Below are the code and all the weights of a small trained network. Each question names an input and a target symbol and asks about switching units off, where a switched-off unit gives its printed mean instead of its output.

import numpy as np


def w(rows, s, z=0):
    codes = np.array(rows[::2]) - 128.0
    scale = np.full(codes.shape[1], s)
    scale[-1] = z or s
    return codes * scale


def norm(h):
    return h / np.sqrt((h * h).mean(-1, keepdims=True) + 1e-5)


def f(y):
    return y / 2 * (1 + np.tanh(0.7978845608 * (y + 0.044715 * y**3)))


def softmax(a):
    e = np.exp(a - a.max(-1, keepdims=True))
    return e / e.sum(-1, keepdims=True)


def log_softmax(a):
    a = a - a.max(-1, keepdims=True)
    return a - np.log(np.exp(a).sum(-1, keepdims=True))


def net(x, mask):
    ids = ['γδεζηθπ'.index(c) for c in x.split()]
    T = len(ids)
    res = E[ids] + P[:T]
    u = 0
    for l in range(2):
        r = norm(res)
        for j in range(3):
            rows = slice(2 * j, 2 * j + 2)
            q, k, v = (r @ M[l][rows].T for M in (Q, K, V))
            z = softmax(np.where(np.tri(T) > 0, q @ k.T / 2**0.5, -1e9)) @ v
            o = O[l][rows]
            res = res + np.where(mask[u + j], z, o[:, -1]) @ o[:, :-1]
        u += 3
        y = f(norm(res) @ A[l][:, :-1].T + A[l][:, -1])
        res = res + np.where(mask[u : u + 16], y, B[l][:, -1]) @ B[l][:, :-1]
        u += 16
    return log_softmax(norm(res)[-1] @ U[:, :-1].T + U[:, -1])


Q, K, V, O, A, B = {}, {}, {}, {}, {}, {}
E = w([
[117,123,218,158],'γ',
[71,123,210,133],'δ',
[173,106,185,202],'ε',
[133,1,158,10],'ζ',
[86,42,91,155],'η',
[48,154,188,112],'θ',
[78,133,22,59],'π',
],0.0094)
P = w([
[157,49,202,54],'0',
[149,58,188,72],'1',
[139,76,182,89],'2',
[131,87,178,105],'3',
[123,97,167,120],'4',
[119,108,160,134],'5',
[113,120,150,147],'6',
[111,131,144,163],'7',
[104,141,132,175],'8',
[99,151,128,192],'9',
[94,165,117,204],'10',
[87,178,109,225],'11',
[79,199,101,242],'12',
[25,74,160,254],'13',
],0.0063)
Q[0] = w([
[127,146,106,75],'L0H1',
[90,181,203,172],'L0H1',
[229,139,6,100],'L0H2',
[138,54,215,237],'L0H2',
[124,47,126,175],'L0H3',
[245,208,130,83],'L0H3',
],0.025)
K[0] = w([
[184,87,143,113],'L0H1',
[119,182,64,225],'L0H1',
[174,71,218,11],'L0H2',
[103,89,246,244],'L0H2',
[36,142,105,195],'L0H3',
[121,2,170,64],'L0H3',
],0.02)
V[0] = w([
[126,154,129,195],'L0H1',
[189,210,116,134],'L0H1',
[143,123,187,164],'L0H2',
[115,199,120,141],'L0H2',
[2,132,159,78],'L0H3',
[146,223,108,75],'L0H3',
],0.021)
O[0] = w([
[107,106,187,144,118],'L0H1',
[97,129,189,40,27],'L0H1',
[127,83,129,50,220],'L0H2',
[110,131,63,145,94],'L0H2',
[2,97,143,63,254],'L0H3',
[145,184,117,32,55],'L0H3',
],0.014,0.015)
A[0] = w([
[92,237,60,183,5],'L0N1',
[121,131,126,126,115],'L0N2',
[155,77,71,68,133],'L0N3',
[97,172,127,71,116],'L0N4',
[212,147,186,128,120],'L0N5',
[99,118,160,108,170],'L0N6',
[145,105,67,131,131],'L0N7',
[103,171,196,133,112],'L0N8',
[127,142,125,131,100],'L0N9',
[116,142,153,137,114],'L0N10',
[163,190,155,192,80],'L0N11',
[134,143,126,130,84],'L0N12',
[159,155,82,70,88],'L0N13',
[142,133,250,107,150],'L0N14',
[148,145,127,111,94],'L0N15',
[135,151,127,146,59],'L0N16',
],0.016,0.0026)
B[0] = w([
[2,226,143,119,199],'L0N1',
[126,131,135,129,132],'L0N2',
[155,123,147,57,191],'L0N3',
[196,152,152,120,165],'L0N4',
[61,112,160,110,129],'L0N5',
[173,153,144,112,254],'L0N6',
[128,79,143,98,153],'L0N7',
[127,93,160,110,130],'L0N8',
[113,133,129,124,111],'L0N9',
[131,119,136,133,129],'L0N10',
[155,115,114,33,140],'L0N11',
[110,130,118,126,104],'L0N12',
[110,184,102,183,121],'L0N13',
[167,90,127,60,191],'L0N14',
[91,146,105,128,100],'L0N15',
[120,134,115,106,108],'L0N16',
],0.028,0.0055)
Q[1] = w([
[163,152,107,55],'L1H1',
[145,132,159,190],'L1H1',
[133,167,148,57],'L1H2',
[142,203,11,141],'L1H2',
[33,216,140,68],'L1H3',
[54,250,172,166],'L1H3',
],0.014)
K[1] = w([
[179,189,144,144],'L1H1',
[112,56,127,147],'L1H1',
[157,141,142,104],'L1H2',
[143,143,251,141],'L1H2',
[84,223,111,109],'L1H3',
[93,190,50,159],'L1H3',
],0.02)
V[1] = w([
[186,84,112,106],'L1H1',
[124,148,254,143],'L1H1',
[93,147,216,184],'L1H2',
[121,154,200,135],'L1H2',
[167,109,91,63],'L1H3',
[143,173,209,111],'L1H3',
],0.019)
O[1] = w([
[100,80,118,133,100],'L1H1',
[136,130,246,59,244],'L1H1',
[129,190,241,101,73],'L1H2',
[139,162,233,127,79],'L1H2',
[117,124,75,185,254],'L1H3',
[138,46,147,119,144],'L1H3',
],0.012,0.0029)
A[1] = w([
[99,86,93,205,105],'L1N1',
[153,175,183,70,161],'L1N2',
[134,141,120,135,128],'L1N3',
[163,70,132,138,123],'L1N4',
[138,147,116,251,2],'L1N5',
[92,156,105,91,126],'L1N6',
[83,166,108,139,82],'L1N7',
[84,120,172,178,128],'L1N8',
[80,171,115,169,45],'L1N9',
[225,107,125,151,55],'L1N10',
[150,116,124,179,121],'L1N11',
[104,114,133,123,169],'L1N12',
[92,177,115,132,215],'L1N13',
[144,152,177,159,134],'L1N14',
[182,123,79,53,129],'L1N15',
[185,192,122,85,167],'L1N16',
],0.018,0.002)
B[1] = w([
[109,153,62,93,194],'L1N1',
[130,149,62,122,201],'L1N2',
[147,109,135,125,110],'L1N3',
[133,187,91,122,254],'L1N4',
[139,107,181,252,144],'L1N5',
[156,123,166,95,187],'L1N6',
[176,110,124,88,163],'L1N7',
[98,161,98,193,215],'L1N8',
[179,78,120,58,171],'L1N9',
[214,102,133,107,161],'L1N10',
[121,86,155,148,127],'L1N11',
[125,155,139,140,203],'L1N12',
[194,127,128,125,168],'L1N13',
[148,109,73,117,121],'L1N14',
[101,207,141,119,234],'L1N15',
[172,187,172,180,154],'L1N16',
],0.029,0.0059)
U = w([
[245,57,123,127,153],'γ',
[103,129,160,238,167],'δ',
[150,21,201,96,101],'ε',
[130,59,22,101,4],'ζ',
[149,86,17,201,151],'η',
[27,75,147,89,116],'θ',
[187,254,148,133,178],'π',
],0.0062,0.0035)

Each question gives the input, a string of symbols that net reads in full, and the target symbol t.
The units are the heads (2 rows each of Q, K, V and O) and the neurons (one row each of A and B). Each row of codes is followed by its name. A weight is (code - 128) times the scale printed after its matrix; where a second scale follows, it is the last column's (O, A, B and U).
mask holds one flag per unit, layer by layer, with each layer's heads first. A switched-off unit (its flag False) gives its mean, the last column of its rows in O or B, instead of its output. The means were averaged over made-up inputs and are rounded, as every weight is.
A unit's drop is (log p(t) with every unit on - log p(t) with that unit switched off) / (log p(t) with every unit on - log p(t) with every unit switched off).
The circuit of an input: a set's keep is (log p(t) with only the set's units on - log p(t) with every unit switched off) / (log p(t) with every unit on - log p(t) with every unit switched off). Starting from the 12 units with the biggest drops (on a tie, the unit counted first), units are removed one at a time, each time the one whose removal leaves the highest keep (on an exact tie, the one counted first), for as long as the keep stays at least 0.8.
units of the circuit, in order: the units of the circuit, biggest drop first
most important unit: the unit with the biggest drop
k most important neurons: the k neurons with the biggest drops, biggest first
k most important neurons of layer l: the k neurons of layer l with the biggest drops, biggest first
heads that matter: for each layer, one digit per head in row order, 1 if its drop is at least 0.15 and else 0, layers parted by /
input δ δ η ε δ η ε η, target γ: 2 most important neurons of layer 0 : (L0N11 L0N7)
input δ δ ε δ δ γ η ζ, target η: heads that matter : 101 / 000
input δ η δ δ δ ε η, target γ: most important neuron of layer 1 : (L1N10)
input θ δ ε δ δ η δ, target δ: heads that matter : 010 / 000
input π ε ε ζ δ θ δ δ δ η η, target δ: 2 most important neurons : (L1N5 L0N14)
input θ θ δ δ ε η δ δ π δ δ ε γ, target γ: units of the circuit, in order : (L0H3 L1N10)
input δ δ δ δ ε δ η η η δ, target η: 2 most important neurons : (L0N1 L1N1)
input ε δ ε δ δ ε ε η δ, target η: heads that matter : 000 / 000
input ε δ ε δ π ζ η, target π: 3 most important neurons : (L1N15 L0N1 L0N3)
input δ δ δ η δ ε ε, target γ: heads that matter : 111 / 000
input π δ ε γ, target γ: heads that matter : 011 / 000
input δ δ π ε δ η η η ζ, target η: heads that matter : 100 / 000
input η π η, target π: 2 most important neurons : (L0N1 L1N15)
input δ ε ε π, target γ: 2 most important neurons of layer 1 : (L1N9 L1N13)
input π ε ε ε ε δ, target γ: most important unit : L0N14
input θ γ γ δ ε δ π ζ, target π: 2 most important neurons : (L1N15 L1N16)
input ζ ζ π δ ε π π δ ζ θ ε, target θ: heads that matter : 011 / 000
input ζ δ ε ε δ ε η δ, target δ: heads that matter : 101 / 000
input δ ε δ η ε, target η: heads that matter : 001 / 000
input δ θ ε π η δ δ ε γ η, target η: units of the circuit, in order : (L0H3)
input δ ε δ, target ε: heads that matter : 011 / 100
input δ γ θ ε ζ η π π η δ θ δ ε, target θ: heads that matter : 110 / 000
input δ δ ε δ θ π δ η ε ε δ γ, target ε: heads that matter : 111 / 000
